Below are the code and all the weights of a small trained network. Each question names an input and a class and asks about switching units off, where a switched-off unit gives its printed mean instead of its output.

import numpy as np


def w(rows, s, z=0):
    codes = np.array(rows[::2]) - 128.0
    scale = np.full(codes.shape[1], s)
    scale[-1] = z or s
    return codes * scale


def f(y):
    return np.maximum(y, 0)


def log_softmax(a):
    a = a - a.max(-1, keepdims=True)
    return a - np.log(np.exp(a).sum(-1, keepdims=True))


def net(x, mask):
    res = np.array(x, float).reshape(1, 4) / 4 @ E
    y = f(res @ A[0][:, :-1].T + A[0][:, -1])
    res = res + np.where(mask, y, B[0][:, -1]) @ B[0][:, :-1]
    return log_softmax(res[-1] @ U[:, :-1].T + U[:, -1])


A, B = {}, {}
E = w([
[89,166,137,51,116,252,50,145,127,194],'x0',
[157,7,95,16,71,85,28,123,166,57],'x1',
[95,90,202,226,170,198,72,82,143,42],'x2',
[160,196,255,7,130,99,176,36,101,102],'x3',
],0.0088)
A[0] = w([
[127,105,61,183,107,136,84,156,127,152,92],'n1',
[132,111,116,152,105,86,135,97,118,127,101],'n2',
[125,170,121,170,135,148,175,127,125,155,102],'n3',
[135,185,134,170,125,139,160,119,121,154,114],'n4',
[129,148,26,70,125,72,174,158,134,213,111],'n5',
[119,166,143,146,129,139,162,128,136,153,161],'n6',
[128,113,123,165,135,57,174,121,135,82,79],'n7',
[124,96,19,190,139,154,111,157,139,143,108],'n8',
[145,115,128,183,134,21,176,128,130,106,103],'n9',
[125,147,124,63,124,248,71,137,134,197,129],'n10',
[136,172,243,46,129,102,161,92,127,90,92],'n11',
[133,58,98,63,121,99,67,113,135,92,117],'n12',
[129,123,112,126,133,130,139,134,127,134,220],'n13',
[127,160,137,143,139,142,140,127,112,124,97],'n14',
[153,122,148,173,133,127,137,131,114,184,123],'n15',
[125,156,137,132,127,174,105,130,124,167,107],'n16',
[123,149,137,120,134,119,127,117,132,125,248],'n17',
[131,149,97,100,133,95,132,138,113,154,92],'n18',
[117,96,189,208,148,192,76,111,135,56,115],'n19',
[93,164,134,153,145,125,162,124,144,166,116],'n20',
[118,88,114,78,117,107,96,138,141,87,83],'n21',
[131,115,132,143,127,97,149,129,129,118,221],'n22',
[121,157,144,159,129,151,164,140,133,144,85],'n23',
],0.016,0.012)
B[0] = w([
[94,101,132,118,165,125,133,117,130,208,203],'n1',
[111,136,130,99,147,142,130,127,119,109,158],'n2',
[155,74,116,123,143,113,112,148,125,96,184],'n3',
[162,79,120,128,150,127,110,148,118,104,185],'n4',
[163,120,215,107,61,134,106,45,133,104,234],'n5',
[166,111,94,126,112,113,125,160,127,123,184],'n6',
[73,135,159,88,193,171,104,105,120,81,193],'n7',
[108,117,115,130,154,119,154,124,127,244,230],'n8',
[65,156,116,95,191,152,131,98,135,61,220],'n9',
[69,201,116,110,181,144,153,130,127,59,232],'n10',
[89,79,134,123,164,130,131,90,130,255,250],'n11',
[187,79,88,154,144,116,114,188,124,87,235],'n12',
[149,191,119,193,91,114,150,194,119,158,183],'n13',
[133,91,118,115,134,124,104,120,125,117,151],'n14',
[151,107,108,116,116,118,125,151,126,123,164],'n15',
[106,137,118,119,164,134,127,125,131,90,164],'n16',
[152,204,100,181,77,107,167,212,138,178,200],'n17',
[117,107,169,141,113,143,103,84,127,111,161],'n18',
[168,135,204,106,48,123,114,62,128,105,236],'n19',
[143,84,122,141,144,123,105,152,137,99,176],'n20',
[156,66,106,121,144,127,104,142,121,84,190],'n21',
[133,230,87,156,93,120,168,188,132,138,197],'n22',
[140,72,109,116,134,145,97,113,128,104,164],'n23',
],0.026,0.02)
U = w([
[90,114,140,114,175,102,151,126,143,252,93],'0',
[185,74,87,127,150,95,69,203,119,76,84],'1',
[48,227,136,81,194,160,147,136,135,54,134],'2',
[163,163,254,109,40,110,96,62,146,111,135],'3',
[137,245,108,189,74,92,186,221,142,150,254],'4',
[36,137,71,179,73,101,121,88,140,81,72],'5',
],0.0094,0.0062)

Each question gives the input, the list of numbers given to net, and the class t.
The units are the neurons (one row each of A and B). Each row of codes is followed by its name. A weight is (code - 128) times the scale printed after its matrix; where a second scale follows, it is the last column's (A, B and U).
mask holds one flag per neuron, in row order. A switched-off neuron (its flag False) gives its mean, the last column of its row in B, instead of its output. The means were averaged over made-up inputs and are rounded, as every weight is.
A unit's drop is (log p(t) with every unit on - log p(t) with that unit switched off) / (log p(t) with every unit on - log p(t) with every unit switched off).
The circuit of an input: a set's keep is (log p(t) with only the set's units on - log p(t) with every unit switched off) / (log p(t) with every unit on - log p(t) with every unit switched off). Starting from the 12 units with the biggest drops (on a tie, the unit counted first), units are removed one at a time, each time the one whose removal leaves the highest keep (on an exact tie, the one counted first), for as long as the keep stays at least 0.8.
circuit, biggest first: the units of the circuit, biggest drop first
k most important neurons: the k neurons with the biggest drops, biggest first
drop of u: that unit's drop, to one decimal
input [6,-2,-6,3], class 2: circuit, biggest first	[n10]
input [-3,5,-7,-7], class 0: 3 most important neurons	[n8, n1, n19]
input [-3,-3,6,-5], class 3: 2 most important neurons	[n19, n11]
input [-4,0,-3,2], class 2: 2 most important neurons	[n19, n9]
input [0,-4,-4,-1], class 1: 3 most important neurons	[n19, n3, n4]
input [3,-1,1,1], class 4: 2 most important neurons	[n9, n7]
input [-2,-6,-3,-5], class 1: 2 most important neurons	[n11, n3]
input [4,-1,-1,-3], class 2: 3 most important neurons	[n11, n10, n22]
input [-8,1,-1,7], class 2: 2 most important neurons	[n9, n7]
input [7,-4,-7,-6], class 2: 4 most important neurons	[n10, n19, n11, n16]
input [1,6,-1,-6], class 0: 4 most important neurons	[n8, n1, n3, n4]
input [1,-2,4,-1], class 3: 2 most important neurons	[n19, n12]
input [0,-3,5,-2], class 3: drop of n19	1.9
input [4,-2,6,0], class 3: circuit, biggest first	[n19]
input [-3,3,-2,0], class 4: drop of n23	0.1
input [6,-7,6,-1], class 1: drop of n5	0.3
